Here is a tiny trained network, its code and every weight. The questions are about switching its units off for an input and a class, where a switched-off unit gives its printed mean instead of its output.

import numpy as np


def w(rows, s, z=0):
    codes = np.array(rows[::2]) - 128.0
    scale = np.full(codes.shape[1], s)
    scale[-1] = z or s
    return codes * scale


def f(y):
    return y / 2 * (1 + np.tanh(0.7978845608 * (y + 0.044715 * y**3)))


def log_softmax(a):
    a = a - a.max(-1, keepdims=True)
    return a - np.log(np.exp(a).sum(-1, keepdims=True))


def net(x, mask):
    res = np.array(x, float).reshape(1, 4) / 4 @ E
    y = f(res @ A[0][:, :-1].T + A[0][:, -1])
    res = res + np.where(mask, y, B[0][:, -1]) @ B[0][:, :-1]
    return log_softmax(res[-1] @ U[:, :-1].T + U[:, -1])


A, B = {}, {}
E = w([
[130,118,124,131,129],'x0',
[23,154,47,83,67],'x1',
[17,76,123,199,236],'x2',
[65,51,253,49,103],'x3',
],0.007)
A[0] = w([
[67,114,138,178,219,90],'N0',
[159,111,25,196,125,130],'N1',
[91,26,172,50,102,104],'N2',
[66,152,96,155,71,107],'N3',
[207,186,148,79,76,145],'N4',
[77,113,122,177,195,118],'N5',
[110,46,173,93,135,149],'N6',
[169,90,167,158,144,82],'N7',
[86,49,202,90,143,105],'N8',
[140,182,33,218,198,128],'N9',
[175,68,210,149,181,95],'N10',
[81,111,75,129,94,104],'N11',
[80,122,222,108,126,100],'N12',
[179,93,254,144,160,161],'N13',
[37,115,101,54,62,122],'N14',
[49,108,98,178,252,144],'N15',
[156,139,145,101,217,253],'N16',
[60,79,80,66,51,146],'N17',
[105,77,152,111,96,68],'N18',
[239,130,188,156,147,178],'N19',
[129,217,101,177,161,115],'N20',
],0.0094,0.0075)
B[0] = w([
[169,154,30,70,63,195],'N0',
[188,72,138,235,171,201],'N1',
[255,58,127,224,148,208],'N2',
[152,178,58,194,167,168],'N3',
[171,48,41,117,21,222],'N4',
[126,92,63,48,28,190],'N5',
[170,151,211,133,140,195],'N6',
[182,187,126,68,186,143],'N7',
[231,88,126,222,120,199],'N8',
[230,70,186,248,161,241],'N9',
[158,195,20,153,159,188],'N10',
[148,216,62,143,221,160],'N11',
[239,50,187,188,156,176],'N12',
[104,173,20,206,123,232],'N13',
[127,180,36,202,154,227],'N14',
[126,116,31,91,18,254],'N15',
[39,185,87,249,114,237],'N16',
[122,204,34,224,161,228],'N17',
[187,131,145,111,196,135],'N18',
[81,198,28,184,122,235],'N19',
[233,68,158,224,143,173],'N20',
],0.0073,0.0075)
U = w([
[167,93,49,95,55,132],'0',
[193,87,133,164,167,87],'1',
[125,139,80,150,137,254],'2',
[124,196,51,149,199,17],'3',
[77,114,138,145,89,213],'4',
[26,74,199,53,232,2],'5',
[46,33,182,7,213,2],'6',
[59,124,210,53,204,2],'7',
],0.011,0.0075)

Each question gives the input, the list of numbers given to net, and the class t.
The units are the neurons (one row each of A and B). Each row of codes is followed by its name. A weight is (code - 128) times the scale printed after its matrix; where a second scale follows, it is the last column's (A, B and U).
mask holds one flag per neuron, in row order. A switched-off neuron (its flag False) gives its mean, the last column of its row in B, instead of its output. The means were averaged over made-up inputs and are rounded, as every weight is.
A unit's drop is (log p(t) with every unit on - log p(t) with that unit switched off) / (log p(t) with every unit on - log p(t) with every unit switched off).
The circuit of an input: a set's keep is (log p(t) with only the set's units on - log p(t) with every unit switched off) / (log p(t) with every unit on - log p(t) with every unit switched off). Starting from the 12 units with the biggest drops (on a tie, the unit counted first), units are removed one at a time, each time the one whose removal leaves the highest keep (on an exact tie, the one counted first), for as long as the keep stays at least 0.8.
units of the circuit, in order: the units of the circuit, biggest drop first
unit that matters most: the unit with the biggest drop
k most important neurons: the k neurons with the biggest drops, biggest first
drop when u is switched off: that unit's drop, to one decimal
input [-3,3,8,2], class 0: unit that matters most : N15
input [-2,-6,1,4], class 3: units of the circuit, in order : [N13; N10]
input [-5,0,5,-2], class 0: units of the circuit, in order : [N15; N5]
input [-1,-7,4,-1], class 3: units of the circuit, in order : [N10; N19]
input [-5,-6,4,2], class 3: units of the circuit, in order : [N10; N13]
input [-5,-2,6,4], class 0: units of the circuit, in order : [N15; N0]
input [-2,-3,5,0], class 0: units of the circuit, in order : [N15; N5]
input [-3,6,-4,3], class 3: 3 most important neurons : [N17; N14; N15]
input [-2,-3,-7,8], class 1: 3 most important neurons : [N2; N15; N12]
input [3,-2,4,-6], class 1: 3 most important neurons : [N9; N1; N20]
input [-6,-8,-5,4], class 3: 3 most important neurons : [N19; N13; N10]
input [3,-2,7,0], class 0: drop when N15 is switched off : 0.1
input [2,1,0,2], class 4: drop when N11 is switched off : 0.1
input [-1,8,-7,-3], class 3: unit that matters most : N17
input [0,4,-1,-5], class 1: drop when N9 is switched off : 0.2
